Here is a tiny trained network, its code and every weight. The questions are about switching its units off for an input and a class, where a switched-off unit gives its printed mean instead of its output.

import numpy as np


def w(rows, s, z=0):
    codes = np.array(rows[::2]) - 128.0
    scale = np.full(codes.shape[1], s)
    scale[-1] = z or s
    return codes * scale


def f(y):
    return np.maximum(y, 0)


def log_softmax(a):
    a = a - a.max(-1, keepdims=True)
    return a - np.log(np.exp(a).sum(-1, keepdims=True))


def net(x, mask):
    res = np.array(x, float).reshape(1, 8) / 4 @ E
    y = f(res @ A[0][:, :-1].T + A[0][:, -1])
    res = res + np.where(mask, y, B[0][:, -1]) @ B[0][:, :-1]
    return log_softmax(res[-1] @ U[:, :-1].T + U[:, -1])


A, B = {}, {}
E = w([
[121,119,141,127,134,129,125,132],'x0',
[52,191,98,156,179,186,146,163],'x1',
[136,145,141,105,123,133,129,147],'x2',
[95,62,69,43,148,172,96,89],'x3',
[68,156,112,96,173,32,95,113],'x4',
[123,113,117,151,137,124,126,108],'x5',
[136,122,112,89,154,110,248,119],'x6',
[125,118,119,143,131,124,128,118],'x7',
],0.013)
A[0] = w([
[118,108,167,109,155,111,220,118,150],'neuron 0',
[131,173,164,164,103,154,25,115,64],'neuron 1',
[65,186,113,157,177,201,130,148,43],'neuron 2',
[78,147,120,140,136,160,144,139,58],'neuron 3',
[111,97,85,57,150,185,119,116,168],'neuron 4',
[170,93,149,129,91,75,108,111,103],'neuron 5',
[149,182,183,209,126,85,161,162,7],'neuron 6',
[130,129,117,108,154,122,224,110,23],'neuron 7',
[76,191,113,89,163,28,100,106,130],'neuron 8',
[165,94,137,111,110,114,114,138,65],'neuron 9',
[154,103,116,167,121,160,139,156,221],'neuron 10',
[132,114,92,117,125,143,72,158,109],'neuron 11',
[164,96,150,104,131,124,115,95,157],'neuron 12',
[179,117,147,146,100,252,163,115,96],'neuron 13',
],0.018,0.0018)
B[0] = w([
[156,138,76,184,117,172,72,149,216],'neuron 0',
[153,146,70,174,135,230,93,166,226],'neuron 1',
[212,141,118,86,59,46,136,138,235],'neuron 2',
[171,159,143,130,103,73,125,124,180],'neuron 3',
[63,152,140,121,127,146,129,20,226],'neuron 4',
[177,155,131,89,84,71,143,152,198],'neuron 5',
[49,131,133,88,134,151,129,2,248],'neuron 6',
[154,152,104,143,116,226,64,170,220],'neuron 7',
[100,53,178,144,184,108,182,188,250],'neuron 8',
[154,131,89,133,110,76,136,111,171],'neuron 9',
[112,100,125,104,157,109,116,161,181],'neuron 10',
[114,137,121,149,136,195,106,112,172],'neuron 11',
[140,186,149,113,106,100,144,130,179],'neuron 12',
[83,69,181,142,193,83,178,180,247],'neuron 13',
],0.017,0.02)
U = w([
[128,44,167,140,188,133,180,190,61],'0',
[91,131,125,89,108,182,145,6,254],'1',
[194,128,74,175,107,241,101,174,46],'2',
[231,140,121,84,40,80,159,135,155],'3',
],0.012,0.00073)

Each question gives the input, the list of numbers given to net, and the class t.
The units are the neurons (one row each of A and B). Each row of codes is followed by its name. A weight is (code - 128) times the scale printed after its matrix; where a second scale follows, it is the last column's (A, B and U).
mask holds one flag per neuron, in row order. A switched-off neuron (its flag False) gives its mean, the last column of its row in B, instead of its output. The means were averaged over made-up inputs and are rounded, as every weight is.
A unit's drop is (log p(t) with every unit on - log p(t) with that unit switched off) / (log p(t) with every unit on - log p(t) with every unit switched off).
most important unit: the unit with the biggest drop
k most important neurons: the k neurons with the biggest drops, biggest first
drop when u is switched off: that unit's drop, to one decimal
input [-5,7,-3,-3,-5,-5,3,1], class 3: most important unit -> neuron 2
input [5,-8,2,1,-3,8,-6,-1], class 3: 2 most important neurons -> (neuron 5; neuron 7)
input [3,8,1,1,3,-6,8,3], class 2: 3 most important neurons -> (neuron 7; neuron 0; neuron 5)
input [-1,-7,-2,-8,-5,1,0,5], class 1: 2 most important neurons -> (neuron 6; neuron 2)
input [-8,-7,3,-7,-7,3,-5,-5], class 0: 3 most important neurons -> (neuron 13; neuron 4; neuron 2)
input [7,6,7,-7,-6,-8,-7,8], class 1: 2 most important neurons -> (neuron 6; neuron 8)
input [6,8,1,7,7,-2,8,-3], class 2: 4 most important neurons -> (neuron 7; neuron 0; neuron 6; neuron 13)
input [0,-8,-8,6,-8,-7,1,0], class 0: 3 most important neurons -> (neuron 13; neuron 2; neuron 6)
input [-3,-6,-6,8,-8,7,0,-3], class 0: 3 most important neurons -> (neuron 13; neuron 6; neuron 10)
input [5,8,3,6,-4,0,0,-5], class 3: 2 most important neurons -> (neuron 2; neuron 6)
input [8,-2,-4,3,3,6,-3,4], class 0: 4 most important neurons -> (neuron 6; neuron 7; neuron 2; neuron 0)
input [-6,-8,-7,6,-5,6,2,3], class 3: 3 most important neurons -> (neuron 6; neuron 5; neuron 8)
input [7,8,-5,-3,-8,-2,-6,6], class 0: 3 most important neurons -> (neuron 13; neuron 10; neuron 5)
input [-4,6,-8,-2,-4,-6,3,4], class 3: most important unit -> neuron 2
input [-1,-8,-3,-7,-6,-8,8,3], class 2: 4 most important neurons -> (neuron 0; neuron 7; neuron 2; neuron 4)
input [5,-3,2,-6,-1,-6,2,3], class 1: drop when neuron 6 is switched off -> 1.0
input [-7,-4,1,-5,0,2,7,6], class 2: drop when neuron 0 is switched off -> 0.9
input [-5,-3,4,-8,-2,1,6,-3], class 1: drop when neuron 6 is switched off -> 4.2
